Here is a tiny trained network, its code and every weight. The questions are about switching its units off for an input and a target symbol, where a switched-off unit gives its printed mean instead of its output.

import numpy as np


def w(rows, s, z=0):
    codes = np.array(rows[::2]) - 128.0
    scale = np.full(codes.shape[1], s)
    scale[-1] = z or s
    return codes * scale


def norm(h):
    return h / np.sqrt((h * h).mean(-1, keepdims=True) + 1e-5)


def f(y):
    return y / 2 * (1 + np.tanh(0.7978845608 * (y + 0.044715 * y**3)))


def softmax(a):
    e = np.exp(a - a.max(-1, keepdims=True))
    return e / e.sum(-1, keepdims=True)


def log_softmax(a):
    a = a - a.max(-1, keepdims=True)
    return a - np.log(np.exp(a).sum(-1, keepdims=True))


def net(x, mask):
    ids = ['γδεζθμξστφω'.index(c) for c in x.split()]
    T = len(ids)
    res = E[ids] + P[:T]
    u = 0
    for l in range(3):
        q, k, v = (norm(res) @ M[l].T for M in (Q, K, V))
        z = softmax(np.where(np.tri(T) > 0, q @ k.T / 3**0.5, -1e9)) @ v
        res = res + np.where(mask[u], z, O[l][:, -1]) @ O[l][:, :-1]
        u += 1
        y = f(norm(res) @ A[l][:, :-1].T + A[l][:, -1])
        res = res + np.where(mask[u : u + 4], y, B[l][:, -1]) @ B[l][:, :-1]
        u += 4
    return log_softmax(norm(res)[-1] @ U[:, :-1].T + U[:, -1])


Q, K, V, O, A, B = {}, {}, {}, {}, {}, {}
E = w([
[128,108,161,136],'γ',
[80,79,106,85],'δ',
[87,133,122,147],'ε',
[72,137,123,149],'ζ',
[81,147,136,137],'θ',
[134,135,145,158],'μ',
[74,127,126,133],'ξ',
[135,147,172,153],'σ',
[100,98,168,173],'τ',
[107,155,128,138],'φ',
[164,105,3,149],'ω',
],0.022)
P = w([
[174,143,119,102],'0',
[156,43,158,169],'1',
[170,59,166,175],'2',
[154,84,155,160],'3',
[170,253,89,136],'4',
[155,208,97,118],'5',
[173,191,127,117],'6',
[103,120,149,156],'7',
[98,161,139,174],'8',
[113,149,145,157],'9',
[144,173,101,99],'10',
],0.012)
Q[0] = w([
[81,53,202,64],'0.h0',
[39,84,164,254],'0.h0',
[153,231,106,23],'0.h0',
],0.0067)
K[0] = w([
[135,213,156,125],'0.h0',
[182,189,84,111],'0.h0',
[94,82,211,254],'0.h0',
],0.0084)
V[0] = w([
[139,141,24,254],'0.h0',
[128,201,52,175],'0.h0',
[250,178,102,107],'0.h0',
],0.0087)
O[0] = w([
[108,61,13,199,252],'0.h0',
[84,186,126,217,205],'0.h0',
[254,251,71,35,67],'0.h0',
],0.0089,0.0035)
A[0] = w([
[118,147,110,186,209],'0.n0',
[244,34,186,210,196],'0.n1',
[129,181,217,171,142],'0.n2',
[60,38,56,3,3],'0.n3',
],0.0075,0.0028)
B[0] = w([
[132,170,112,2,253],'0.n0',
[85,172,91,95,211],'0.n1',
[58,88,60,107,197],'0.n2',
[98,216,115,67,137],'0.n3',
],0.0091,0.0045)
Q[1] = w([
[4,110,117,223],'1.h0',
[153,96,144,167],'1.h0',
[203,119,183,112],'1.h0',
],0.012)
K[1] = w([
[89,113,2,86],'1.h0',
[113,155,234,14],'1.h0',
[154,202,207,138],'1.h0',
],0.0097)
V[1] = w([
[135,113,210,117],'1.h0',
[89,199,132,162],'1.h0',
[50,161,164,1],'1.h0',
],0.0077)
O[1] = w([
[178,122,240,145,4],'1.h0',
[89,142,177,255,172],'1.h0',
[71,136,153,60,128],'1.h0',
],0.0098,0.0044)
A[1] = w([
[71,120,168,61,254],'1.n0',
[124,126,121,2,210],'1.n1',
[78,90,71,169,182],'1.n2',
[65,147,130,120,74],'1.n3',
],0.0084,0.0023)
B[1] = w([
[227,113,126,111,183],'1.n0',
[165,206,147,255,154],'1.n1',
[159,203,85,75,254],'1.n2',
[144,220,210,139,172],'1.n3',
],0.0084,0.0068)
Q[2] = w([
[248,27,88,143],'2.h0',
[136,115,192,146],'2.h0',
[88,236,160,124],'2.h0',
],0.011)
K[2] = w([
[209,8,161,178],'2.h0',
[112,164,245,161],'2.h0',
[6,180,90,58],'2.h0',
],0.012)
V[2] = w([
[7,235,121,132],'2.h0',
[32,3,146,233],'2.h0',
[130,125,84,203],'2.h0',
],0.0055)
O[2] = w([
[58,155,157,253,254],'2.h0',
[193,39,115,201,87],'2.h0',
[193,157,84,106,155],'2.h0',
],0.0078,0.0066)
A[2] = w([
[174,176,122,30,124],'2.n0',
[172,180,5,156,221],'2.n1',
[138,160,136,166,255],'2.n2',
[108,147,151,133,3],'2.n3',
],0.014,0.00074)
B[2] = w([
[152,62,50,222,143],'2.n0',
[78,68,98,2,247],'2.n1',
[79,200,103,126,161],'2.n2',
[120,155,178,102,142],'2.n3',
],0.009,0.013)
U = w([
[145,122,25,69,159],'γ',
[95,181,80,75,64],'δ',
[121,99,40,198,110],'ε',
[137,72,165,127,254],'ζ',
[169,109,94,97,38],'θ',
[220,159,167,118,219],'μ',
[91,119,174,193,69],'ξ',
[107,72,159,201,133],'σ',
[220,240,93,182,176],'τ',
[121,91,70,246,86],'φ',
[125,130,245,49,119],'ω',
],0.011,0.0054)

Each question gives the input, a string of symbols that net reads in full, and the target symbol t.
The units are the heads (3 rows each of Q, K, V and O) and the neurons (one row each of A and B). Each row of codes is followed by its name. A weight is (code - 128) times the scale printed after its matrix; where a second scale follows, it is the last column's (O, A, B and U).
mask holds one flag per unit, layer by layer, with each layer's heads first. A switched-off unit (its flag False) gives its mean, the last column of its rows in O or B, instead of its output. The means were averaged over made-up inputs and are rounded, as every weight is.
A unit's drop is (log p(t) with every unit on - log p(t) with that unit switched off) / (log p(t) with every unit on - log p(t) with every unit switched off).
The circuit of an input: a set's keep is (log p(t) with only the set's units on - log p(t) with every unit switched off) / (log p(t) with every unit on - log p(t) with every unit switched off). Starting from the 12 units with the biggest drops (on a tie, the unit counted first), units are removed one at a time, each time the one whose removal leaves the highest keep (on an exact tie, the one counted first), for as long as the keep stays at least 0.8.
units of the circuit, in order: the units of the circuit, biggest drop first
most important unit: the unit with the biggest drop
top k neurons: the k neurons with the biggest drops, biggest first
top k neurons in layer l: the k neurons of layer l with the biggest drops, biggest first
input δ τ σ θ, target ω: most important unit -> 0.h0
input σ γ δ φ, target τ: units of the circuit, in order -> 0.h0; 1.h0; 2.n1; 2.n0
input σ ζ ε γ, target τ: units of the circuit, in order -> 0.h0; 1.n1
input γ φ θ, target μ: units of the circuit, in order -> 0.h0; 1.h0; 2.n1; 2.n0
input γ τ σ τ, target μ: units of the circuit, in order -> 0.h0; 2.n1
input σ ξ σ ξ, target τ: units of the circuit, in order -> 0.h0; 1.h0; 2.n1; 2.n0
input μ θ σ, target γ: units of the circuit, in order -> 0.h0; 2.n0; 2.n1
input σ δ τ τ, target τ: top 4 neurons -> 1.n1; 2.n1; 0.n1; 1.n0
input ζ σ θ ζ, target φ: units of the circuit, in order -> 0.h0; 2.h0
input γ σ σ, target μ: units of the circuit, in order -> 0.h0; 2.n1
input τ τ ξ φ, target ζ: top 2 neurons in layer 1 -> 1.n0; 1.n1
input σ σ δ, target τ: units of the circuit, in order -> 1.n1; 0.h0; 2.n1; 1.h0
input τ ξ τ σ, target ζ: units of the circuit, in order -> 0.h0; 2.h0
input γ δ ζ, target μ: top 2 neurons in layer 1 -> 1.n0; 1.n1
input σ ω ζ δ σ γ γ τ, target γ: top 2 neurons -> 0.n2; 2.n1
input ξ ξ θ, target σ: units of the circuit, in order -> 0.h0; 2.h0
input φ ω τ, target γ: top neuron -> 2.n1
input σ ξ ζ ξ, target τ: top 2 neurons -> 1.n1; 2.n1
input σ τ σ, target τ: top 3 neurons -> 2.n1; 0.n1; 2.n0
input σ ε γ τ, target τ: top 2 neurons -> 1.n1; 0.n1
input σ μ ζ, target τ: top 2 neurons in layer 2 -> 2.n1; 2.n0
